Below is a small trained network, with its code and all its weights. Each question gives an input and a class and asks what happens when units are switched off, that is, made to give their printed mean instead of their output.

import numpy as np


def w(rows, s, z=0):
    codes = np.array(rows[::2]) - 128.0
    scale = np.full(codes.shape[1], s)
    scale[-1] = z or s
    return codes * scale


def norm(h):
    return h / np.sqrt((h * h).mean(-1, keepdims=True) + 1e-5)


def f(y):
    return np.maximum(y, 0)


def log_softmax(a):
    a = a - a.max(-1, keepdims=True)
    return a - np.log(np.exp(a).sum(-1, keepdims=True))


def net(x, mask):
    res = np.array(x, float).reshape(1, 4) / 4 @ E
    u = 0
    for l in range(3):
        y = f(norm(res) @ A[l][:, :-1].T + A[l][:, -1])
        res = res + np.where(mask[u : u + 6], y, B[l][:, -1]) @ B[l][:, :-1]
        u += 6
    return log_softmax(norm(res)[-1] @ U[:, :-1].T + U[:, -1])


A, B = {}, {}
E = w([
[135,162,95,46,34],'x0',
[43,138,188,61,137],'x1',
[38,197,64,81,117],'x2',
[124,255,141,120,84],'x3',
],0.0083)
A[0] = w([
[180,28,118,157,195,1],'L0N0',
[134,66,170,74,73,49],'L0N1',
[6,122,183,117,140,104],'L0N2',
[163,159,105,73,182,223],'L0N3',
[156,68,110,109,97,176],'L0N4',
[204,152,157,208,119,94],'L0N5',
],0.012,0.0058)
B[0] = w([
[123,90,67,195,152,229],'L0N0',
[168,127,210,48,139,168],'L0N1',
[87,183,119,167,169,254],'L0N2',
[108,141,109,160,4,211],'L0N3',
[71,91,139,90,172,202],'L0N4',
[190,155,149,156,102,213],'L0N5',
],0.013,0.0064)
A[1] = w([
[144,73,151,10,136,4],'L1N0',
[134,133,219,79,145,86],'L1N1',
[123,32,142,193,192,4],'L1N2',
[130,161,58,83,76,132],'L1N3',
[218,114,52,134,94,114],'L1N4',
[165,133,26,68,157,44],'L1N5',
],0.011,0.0034)
B[1] = w([
[57,181,221,111,195,166],'L1N0',
[166,65,136,64,149,177],'L1N1',
[106,1,51,160,180,255],'L1N2',
[122,77,50,124,66,225],'L1N3',
[58,84,206,149,99,211],'L1N4',
[201,84,117,162,103,137],'L1N5',
],0.0098,0.0053)
A[2] = w([
[72,67,221,83,98,187],'L2N0',
[38,111,238,254,127,121],'L2N1',
[159,127,145,198,52,66],'L2N2',
[130,190,62,13,78,3],'L2N3',
[60,143,191,193,107,31],'L2N4',
[190,118,180,30,49,31],'L2N5',
],0.0086,0.0032)
B[2] = w([
[104,130,110,60,112,200],'L2N0',
[205,213,88,66,146,254],'L2N1',
[194,101,111,123,155,178],'L2N2',
[33,119,149,246,87,189],'L2N3',
[153,155,95,82,209,169],'L2N4',
[156,58,113,109,131,180],'L2N5',
],0.013,0.0062)
U = w([
[97,209,85,116,194,179],'0',
[248,176,164,173,144,97],'1',
[25,157,108,157,9,103],'2',
[119,48,58,216,234,135],'3',
[136,106,46,98,107,104],'4',
[203,82,186,55,53,2],'5',
[95,71,174,23,165,151],'6',
],0.015,0.0081)

Each question gives the input, the list of numbers given to net, and the class t.
The units are the neurons (one row each of A and B). Each row of codes is followed by its name. A weight is (code - 128) times the scale printed after its matrix; where a second scale follows, it is the last column's (A, B and U).
mask holds one flag per neuron, layer by layer. A switched-off neuron (its flag False) gives its mean, the last column of its row in B, instead of its output. The means were averaged over made-up inputs and are rounded, as every weight is.
A unit's drop is (log p(t) with every unit on - log p(t) with that unit switched off) / (log p(t) with every unit on - log p(t) with every unit switched off).
The circuit of an input: a set's keep is (log p(t) with only the set's units on - log p(t) with every unit switched off) / (log p(t) with every unit on - log p(t) with every unit switched off). Starting from the 12 units with the biggest drops (on a tie, the unit counted first), units are removed one at a time, each time the one whose removal leaves the highest keep (on an exact tie, the one counted first), for as long as the keep stays at least 0.8.
units of the circuit, in order: the units of the circuit, biggest drop first
top k neurons: the k neurons with the biggest drops, biggest first
k most important neurons of layer l: the k neurons of layer l with the biggest drops, biggest first
drop when u is switched off: that unit's drop, to one decimal
input [-5,-7,-1,2], class 1: most important neuron of layer 0 : L0N5
input [5,-5,-8,2], class 5: units of the circuit, in order : L0N2; L1N4
input [3,-4,-6,0], class 5: 2 most important neurons of layer 0 : L0N5; L0N2
input [-2,-1,3,2], class 2: top 3 neurons : L0N0; L1N3; L1N4
input [-7,-8,-7,3], class 1: 2 most important neurons of layer 1 : L1N3; L1N4
input [8,-8,-5,-4], class 6: top 3 neurons : L0N4; L1N4; L0N2
input [-1,-5,4,3], class 2: top 2 neurons : L1N3; L0N0
input [7,-6,-7,-2], class 6: units of the circuit, in order : L0N4; L1N4
input [6,-1,-3,-7], class 6: units of the circuit, in order : L0N1; L1N0
input [3,-1,-4,8], class 5: units of the circuit, in order : L0N2; L0N0
input [-2,0,1,8], class 2: 2 most important neurons of layer 1 : L1N3; L1N4
input [2,7,1,0], class 0: top 2 neurons : L0N2; L2N4
input [1,-3,7,-5], class 2: top 2 neurons : L1N2; L0N0
input [7,1,-6,4], class 6: most important neuron of layer 1 : L1N0
input [5,-2,-7,-2], class 6: top 2 neurons : L0N1; L0N4
input [0,-3,3,2], class 2: 2 most important neurons of layer 1 : L1N3; L1N2
input [5,-6,-6,3], class 5: top 2 neurons : L0N2; L0N0
input [6,-5,-5,5], class 5: top 3 neurons : L0N2; L1N4; L0N0
input [7,6,-4,2], class 6: 2 most important neurons of layer 0 : L0N1; L0N5
input [-3,-4,0,1], class 1: units of the circuit, in order : L0N5
input [4,-4,5,-6], class 2: 3 most important neurons of layer 0 : L0N0; L0N3; L0N4
input [1,8,4,-6], class 0: drop when L0N2 is switched off : 1.0
input [-4,5,-5,5], class 0: drop when L1N4 is switched off : -0.1
input [-4,-3,-4,4], class 1: drop when L0N5 is switched off : 0.1
input [2,3,-8,5], class 5: drop when L0N5 is switched off : 0.4
input [7,4,1,-3], class 6: 2 most important neurons of layer 1 : L1N0; L1N1
input [1,-8,6,2], class 2: most important neuron of layer 2 : L2N1
